[[493 187 128 969]
 [766 681 456 800]] | 969, 128

[168 211 176  29 145 208] | 211, 29

[[2 7 4 0 1 5 1]
 [1 4 7 3 4 7 5]
 [1 4 4 6 1 6 8]] | 8, 0

[1185 6157 8743 1383 2458 5135] | 8743, 1185

[ 695  422  532  712  892 -595  311] | 892, -595

[[39 15 43 35 69 16]
 [42 35 92 23 48 17]] | 92, 15

[[141 214 188  53 172]
 [170 205 176  20 149]] | 214, 20

[[51 59 82 45 61 54]
 [53 54 24 77 27 53]] | 82, 24

[-246 -172 -280  766 -757] | 766, -757

[[ 142  174  180  154  265]
 [ 147  238  143   92  177]
 [-163  326 -779  885   55]] | 885, -779
---
[[-0.25  8.57 -0.81 -4.79 -1.65 -1.24  1.44]
 [-1.51 -1.32  0.22  2.96  1.64  2.12 -2.74]] result: -2.74

[[ 1.82  7.12 -0.12 -1.85]
 [-2.12  5.18  0.59 -1.34]
 [-8.22  3.41  4.44  8.15]] result: -1.34

[[-6.17  3.09  6.72  6.88]
 [ 0.46 -7.66  7.93  2.75]
 [ 6.47 -4.49 -5.59 -5.42]] result: 2.75

[[ 4.96 -2.00 -0.31 -2.12  0.35 -1.00 -6.48]
 [-3.03 -0.64 -3.76 -0.47 -1.41 -0.60  3.10]] result: 3.10

[[-3.99  5.21 -2.48 -1.26 -4.98 -3.22]
 [ 2.70 -3.22  1.04 -0.64  2.33  0.66]
 [ 3.45 -2.44  0.84  2.09  9.05 -3.32]] result: 0.66

[[-0.90  0.13  3.02  0.36  7.99  1.43]
 [-0.41  0.85  0.12  0.73  0.30 -0.81]
 [ 0.93 -2.05  1.89 -2.07  3.15  2.83]] result: -0.81

[[-3.27  7.07  0.64  5.20 -3.57]
 [ 1.16 -3.63  0.11  0.77 -1.45]] result: -1.45
---
Input: [-5, -13, 6, 30, -44]
Output: -44

Input: [649, 575, 774, 621, 635, 768, 194]
Output: 635

Input: [136, 57, 61, 54, 220]
Output: 220

Input:
[[233, 138, 12, 115, 16],
 [119, 250, 91, 99, 30]]
Output: 16

Input:
[[58, 85, 73, 90],
 [57, 30, 42, 22],
 [60, 83, 73, 88]]
Output: 57

Input: [3554, 2709, 6283, 8120, 2652, 4243, 4100]
Output: 2652
---
[[-2.05  3.16  1.19  0.56  3.81]
 [ 1.82 -6.51 -4.02  1.32 -0.55]
 [-1.27  0.67  0.10  0.63 -2.91]] gives 1.32

[[-1.75 -1.38  2.01  3.49 -6.49  8.15]
 [-2.31  3.63  1.66  1.30 -5.27 -5.22]
 [ 0.70  2.27 -5.96 -2.56  4.21 -2.19]] gives -5.27

[[ 2.66 -7.65 -5.21  0.32  1.80]
 [ 0.30 -0.05 -0.43  1.15 -0.56]
 [ 2.21 -4.27 -1.38  0.80  0.85]] gives 1.15

[[ 0.47 -8.46  2.33  5.53]
 [ 4.31  1.78 -4.48  3.71]
 [ 0.12  2.63  6.32 -8.31]] gives -4.48

[[-1.67  1.64 -0.57  1.74]
 [ 1.94 -1.26 -1.66  2.78]
 [ 2.08 -0.29 -4.27  8.07]] gives -1.66

[[ 0.72 -4.46  1.84 -0.82]
 [ 0.05 -0.39  0.52 -0.26]
 [ 2.00 -6.77  3.45  2.52]] gives 0.52

[[ 0.62 -4.92  1.25  6.59  3.38  2.19]
 [ 2.08  2.19 -0.85  4.28  3.71  8.77]
 [ 6.33  0.13 -1.88  2.82  8.39  5.99]] gives 3.71

[[ 2.08 -0.94 -2.04 -1.74 -3.45 -4.12  3.28]
 [-0.37 -6.24 -0.61  1.69 -1.97 -7.63  1.21]
 [ 0.71 -2.23  1.95 -0.53  3.13 -1.76 -4.31]] gives -7.63

[[-1.45 -4.00  0.48 -4.24]
 [-1.25 -3.50  0.19 -8.46]
 [-1.29 -4.16  1.28 -4.02]] gives 0.19
---
4.52	2.06	4.26	1.12	-8.10
4.62	-3.04	6.07	-0.15	-2.54
-5.33	0.31	1.47	-3.10	9.00
→ -2.54

-6.53	-2.10	-2.35	-3.09	-3.70	7.36
-3.70	-3.11	-1.75	-0.54	-4.29	6.09
→ 7.36

-5.84	5.36	7.25	-5.35	1.90	6.84
-6.08	5.30	7.51	-5.71	2.00	7.19
→ 6.84

-3.37	-3.70	0.34	-9.00
-1.70	-4.21	2.11	-8.31
0.75	0.07	-1.42	-1.21
→ -8.31

-1.36	-1.25	-0.48	2.70	-3.01
2.08	-2.69	2.78	-8.89	0.19
2.52	1.75	-0.68	-6.12	1.26
→ 0.19

-4.84	0.25	5.19	3.65	7.78
-2.65	-3.92	6.41	3.75	-1.05
-3.70	3.84	1.99	3.66	1.15
→ -1.05

-5.65	4.76	-3.59	-7.88	-0.59
-1.21	-1.01	0.01	-1.55	0.29
-3.04	-2.48	-0.04	-4.03	0.66
→ 0.29

3.81	3.53	-0.60	-4.50	-4.34	-4.17	-1.92
-0.65	1.52	4.06	7.14	-1.75	-3.05	1.66
→ -1.92

-2.27	0.85	0.99	-1.71	3.26
-3.40	4.95	2.46	-3.98	6.84
0.69	-0.54	1.50	2.14	-0.31
→ 6.84
